Below is a small trained network, with its code and all its weights. Each question gives an input and a class and asks what happens when units are switched off, that is, made to give their printed mean instead of their output.

import numpy as np


def w(rows, s, z=0):
    codes = np.array(rows[::2]) - 128.0
    scale = np.full(codes.shape[1], s)
    scale[-1] = z or s
    return codes * scale


def f(y):
    return np.maximum(y, 0)


def log_softmax(a):
    a = a - a.max(-1, keepdims=True)
    return a - np.log(np.exp(a).sum(-1, keepdims=True))


def net(x, mask):
    res = np.array(x, float).reshape(1, 8) / 4 @ E
    y = f(res @ A[0][:, :-1].T + A[0][:, -1])
    res = res + np.where(mask, y, B[0][:, -1]) @ B[0][:, :-1]
    return log_softmax(res[-1] @ U[:, :-1].T + U[:, -1])


A, B = {}, {}
E = w([
[198,56,103,192,187,190,200,60,195,173,192],'x0',
[124,133,134,134,130,138,133,140,130,124,117],'x1',
[224,155,6,162,68,171,106,251,67,112,223],'x2',
[73,167,57,198,213,68,185,126,68,55,172],'x3',
[142,139,135,120,124,116,129,109,118,130,129],'x4',
[115,195,148,134,123,153,135,122,135,145,149],'x5',
[128,85,125,125,125,127,118,124,123,111,137],'x6',
[148,121,139,119,129,115,141,134,118,116,112],'x7',
],0.012)
A[0] = w([
[103,100,225,79,212,156,145,68,185,90,93,255],'N1',
[229,82,104,182,207,190,255,60,189,178,173,221],'N2',
[226,134,84,141,80,141,102,241,118,76,173,229],'N3',
[71,86,174,45,51,115,67,169,119,108,90,218],'N4',
[103,78,165,185,202,56,113,75,80,114,90,146],'N5',
[56,162,48,153,171,95,208,89,108,30,151,183],'N6',
[58,168,120,102,50,53,52,143,79,112,93,248],'N7',
[186,140,151,113,24,194,89,150,177,197,98,235],'N8',
[88,182,163,115,104,106,100,185,65,109,130,190],'N9',
],0.0099,0.0055)
B[0] = w([
[52,149,143,149,132,141,136,103,254,229,23,215],'N1',
[200,134,200,181,113,187,185,140,206,204,224,254],'N2',
[170,146,44,68,95,140,72,137,65,129,192,238],'N3',
[118,176,143,85,123,145,115,84,102,166,18,212],'N4',
[102,176,157,180,122,182,161,117,184,93,106,188],'N5',
[84,130,108,177,224,79,210,146,85,45,188,230],'N6',
[64,115,117,44,149,106,93,63,28,63,80,230],'N7',
[178,84,166,47,108,175,69,132,64,160,138,200],'N8',
[105,138,77,143,151,42,49,76,109,68,79,198],'N9',
],0.0098,0.026)
U = w([
[44,120,219,109,58,121,64,104,118,177,4,188],'0',
[134,140,123,54,72,161,56,161,59,130,90,60],'1',
[2,149,153,157,237,77,211,100,107,70,29,128],'2',
[74,169,12,138,160,96,134,156,54,53,143,187],'3',
[172,53,177,101,82,188,110,82,237,199,61,210],'4',
[220,57,120,96,57,204,123,198,140,193,143,210],'5',
[66,155,162,251,155,120,246,110,176,114,127,2],'6',
[215,133,76,225,167,114,176,177,94,110,220,121],'7',
],0.0093,0.0043)

Each question gives the input, the list of numbers given to net, and the class t.
The units are the neurons (one row each of A and B). Each row of codes is followed by its name. A weight is (code - 128) times the scale printed after its matrix; where a second scale follows, it is the last column's (A, B and U).
mask holds one flag per neuron, in row order. A switched-off neuron (its flag False) gives its mean, the last column of its row in B, instead of its output. The means were averaged over made-up inputs and are rounded, as every weight is.
A unit's drop is (log p(t) with every unit on - log p(t) with that unit switched off) / (log p(t) with every unit on - log p(t) with every unit switched off).
The circuit of an input: a set's keep is (log p(t) with only the set's units on - log p(t) with every unit switched off) / (log p(t) with every unit on - log p(t) with every unit switched off). Starting from all 9 units, units are removed one at a time, each time the one whose removal leaves the highest keep (on an exact tie, the one counted first), for as long as the keep stays at least 0.8.
circuit, biggest first: the units of the circuit, biggest drop first
unit that matters most: the unit with the biggest drop
k most important neurons: the k neurons with the biggest drops, biggest first
drop of u: that unit's drop, to one decimal
input [6,8,-6,-1,3,1,-1,4], class 4: unit that matters most : N6
input [-2,5,1,0,5,8,5,-3], class 1: circuit, biggest first : (N6, N1)
input [4,-2,0,3,-3,0,-3,5], class 6: 2 most important neurons : (N3, N8)
input [4,6,4,1,-8,-8,5,-6], class 7: 3 most important neurons : (N8, N1, N4)
input [-7,-7,1,-4,5,6,-2,4], class 1: 2 most important neurons : (N1, N8)
input [5,5,2,1,4,5,-3,-3], class 7: 2 most important neurons : (N1, N4)
input [6,0,-7,1,6,2,2,-4], class 6: 3 most important neurons : (N8, N5, N3)
input [1,-2,-7,-4,5,-4,-5,5], class 4: 2 most important neurons : (N7, N9)
input [2,8,1,0,8,7,-6,0], class 5: 2 most important neurons : (N6, N1)
input [1,4,-2,-4,2,5,6,3], class 4: 2 most important neurons : (N7, N9)
input [1,5,-4,0,-7,8,-1,-1], class 4: 3 most important neurons : (N6, N7, N1)
input [-2,5,1,-6,3,-7,7,1], class 1: 2 most important neurons : (N1, N8)
input [3,-5,-3,0,-1,5,8,4], class 4: 2 most important neurons : (N6, N1)
input [1,-2,-5,4,5,-6,7,-8], class 6: unit that matters most : N7
input [7,-5,0,2,-6,5,-1,3], class 6: drop of N3 : 4.1
input [2,2,6,-1,-5,7,-5,8], class 5: drop of N6 : 0.5
input [7,8,1,7,-8,-5,6,-7], class 7: drop of N4 : 0.2
